Here is a tiny trained network, its code and every weight. The questions are about switching its units off for an input and a class, where a switched-off unit gives its printed mean instead of its output.

import numpy as np


def w(rows, s, z=0):
    codes = np.array(rows[::2]) - 128.0
    scale = np.full(codes.shape[1], s)
    scale[-1] = z or s
    return codes * scale


def f(y):
    return y / 2 * (1 + np.tanh(0.7978845608 * (y + 0.044715 * y**3)))


def log_softmax(a):
    a = a - a.max(-1, keepdims=True)
    return a - np.log(np.exp(a).sum(-1, keepdims=True))


def net(x, mask):
    res = np.array(x, float).reshape(1, 6) / 4 @ E
    y = f(res @ A[0][:, :-1].T + A[0][:, -1])
    res = res + np.where(mask, y, B[0][:, -1]) @ B[0][:, :-1]
    return log_softmax(res[-1] @ U[:, :-1].T + U[:, -1])


A, B = {}, {}
E = w([
[217,154,141,48],'x0',
[98,72,221,1],'x1',
[150,192,186,165],'x2',
[146,53,187,191],'x3',
[79,104,188,215],'x4',
[182,110,109,169],'x5',
],0.0098)
A[0] = w([
[144,56,177,104,110],'neuron 0',
[56,56,177,83,238],'neuron 1',
[84,89,27,113,62],'neuron 2',
[110,126,51,175,120],'neuron 3',
[154,66,125,145,107],'neuron 4',
[110,131,228,159,252],'neuron 5',
[84,167,133,64,124],'neuron 6',
[57,138,143,152,172],'neuron 7',
[197,111,118,71,105],'neuron 8',
[234,191,103,147,165],'neuron 9',
[184,248,99,108,239],'neuron 10',
[139,104,180,167,51],'neuron 11',
[89,187,149,178,187],'neuron 12',
[86,117,107,206,185],'neuron 13',
[88,64,93,94,89],'neuron 14',
[127,98,120,103,131],'neuron 15',
[114,82,93,80,104],'neuron 16',
],0.013,0.004)
B[0] = w([
[201,69,136,152,185],'neuron 0',
[187,109,45,139,236],'neuron 1',
[216,156,146,164,178],'neuron 2',
[176,189,108,96,203],'neuron 3',
[137,142,146,86,157],'neuron 4',
[107,12,100,72,234],'neuron 5',
[175,174,157,52,190],'neuron 6',
[110,120,75,123,190],'neuron 7',
[120,61,121,117,185],'neuron 8',
[1,150,107,254,223],'neuron 9',
[51,108,103,111,249],'neuron 10',
[132,88,153,77,171],'neuron 11',
[79,87,106,131,204],'neuron 12',
[45,166,101,64,230],'neuron 13',
[173,112,102,140,162],'neuron 14',
[140,135,131,124,142],'neuron 15',
[183,161,145,143,161],'neuron 16',
],0.0097,0.012)
U = w([
[108,219,211,125,8],'0',
[172,100,158,132,196],'1',
[114,216,97,14,210],'2',
[127,205,231,186,3],'3',
[74,204,1,208,177],'4',
[19,124,103,76,167],'5',
[84,147,194,221,67],'6',
],0.013,0.0049)

Each question gives the input, the list of numbers given to net, and the class t.
The units are the neurons (one row each of A and B). Each row of codes is followed by its name. A weight is (code - 128) times the scale printed after its matrix; where a second scale follows, it is the last column's (A, B and U).
mask holds one flag per neuron, in row order. A switched-off neuron (its flag False) gives its mean, the last column of its row in B, instead of its output. The means were averaged over made-up inputs and are rounded, as every weight is.
A unit's drop is (log p(t) with every unit on - log p(t) with that unit switched off) / (log p(t) with every unit on - log p(t) with every unit switched off).
The circuit of an input: a set's keep is (log p(t) with only the set's units on - log p(t) with every unit switched off) / (log p(t) with every unit on - log p(t) with every unit switched off). Starting from the 12 units with the biggest drops (on a tie, the unit counted first), units are removed one at a time, each time the one whose removal leaves the highest keep (on an exact tie, the one counted first), for as long as the keep stays at least 0.8.
units of the circuit, in order: the units of the circuit, biggest drop first
most important unit: the unit with the biggest drop
top k neurons: the k neurons with the biggest drops, biggest first
drop of u: that unit's drop, to one decimal
input [5,3,5,5,-7,6], class 5: units of the circuit, in order	(neuron 8; neuron 9)
input [4,7,-7,2,-3,-6], class 1: most important unit	neuron 0
input [-8,3,0,0,-6,-3], class 2: top 2 neurons	(neuron 9; neuron 6)
input [6,-2,-1,-3,-6,-4], class 4: top 3 neurons	(neuron 9; neuron 5; neuron 13)
input [7,3,6,-6,4,-1], class 5: units of the circuit, in order	(neuron 10; neuron 3)
input [-5,-3,5,2,-4,-7], class 5: top 2 neurons	(neuron 1; neuron 9)
input [6,1,-1,5,-6,5], class 4: top 4 neurons	(neuron 9; neuron 5; neuron 11; neuron 6)
input [-2,-5,-4,7,3,6], class 5: units of the circuit, in order	(neuron 13; neuron 1)
input [7,2,1,2,-3,-5], class 1: top 2 neurons	(neuron 13; neuron 8)
input [-8,4,-5,4,3,-8], class 4: top 2 neurons	(neuron 1; neuron 7)
input [8,2,8,-7,-5,1], class 5: top 2 neurons	(neuron 9; neuron 10)
input [-5,0,-2,1,2,-4], class 4: top 3 neurons	(neuron 1; neuron 10; neuron 6)
input [-7,7,-8,-3,6,-6], class 4: top 2 neurons	(neuron 1; neuron 7)
input [-8,-3,-2,5,3,-2], class 5: units of the circuit, in order	(neuron 13)
input [-1,3,3,2,-8,6], class 4: top 2 neurons	(neuron 5; neuron 9)
input [-3,3,1,0,-8,8], class 4: top 2 neurons	(neuron 5; neuron 11)
input [6,-5,5,7,2,0], class 6: top 3 neurons	(neuron 1; neuron 9; neuron 7)
input [-1,7,3,4,-8,-3], class 1: top 2 neurons	(neuron 0; neuron 13)
input [-3,5,-1,-7,5,-6], class 2: top 2 neurons	(neuron 6; neuron 9)
input [5,4,-3,-4,7,-3], class 2: most important unit	neuron 6
input [3,-6,4,2,6,-2], class 5: drop of neuron 5	0.3
input [6,0,7,-4,0,7], class 4: drop of neuron 9	0.6
input [-1,-2,7,4,6,4], class 5: drop of neuron 2	0.0
input [-1,1,-2,-4,0,1], class 2: drop of neuron 0	0.1
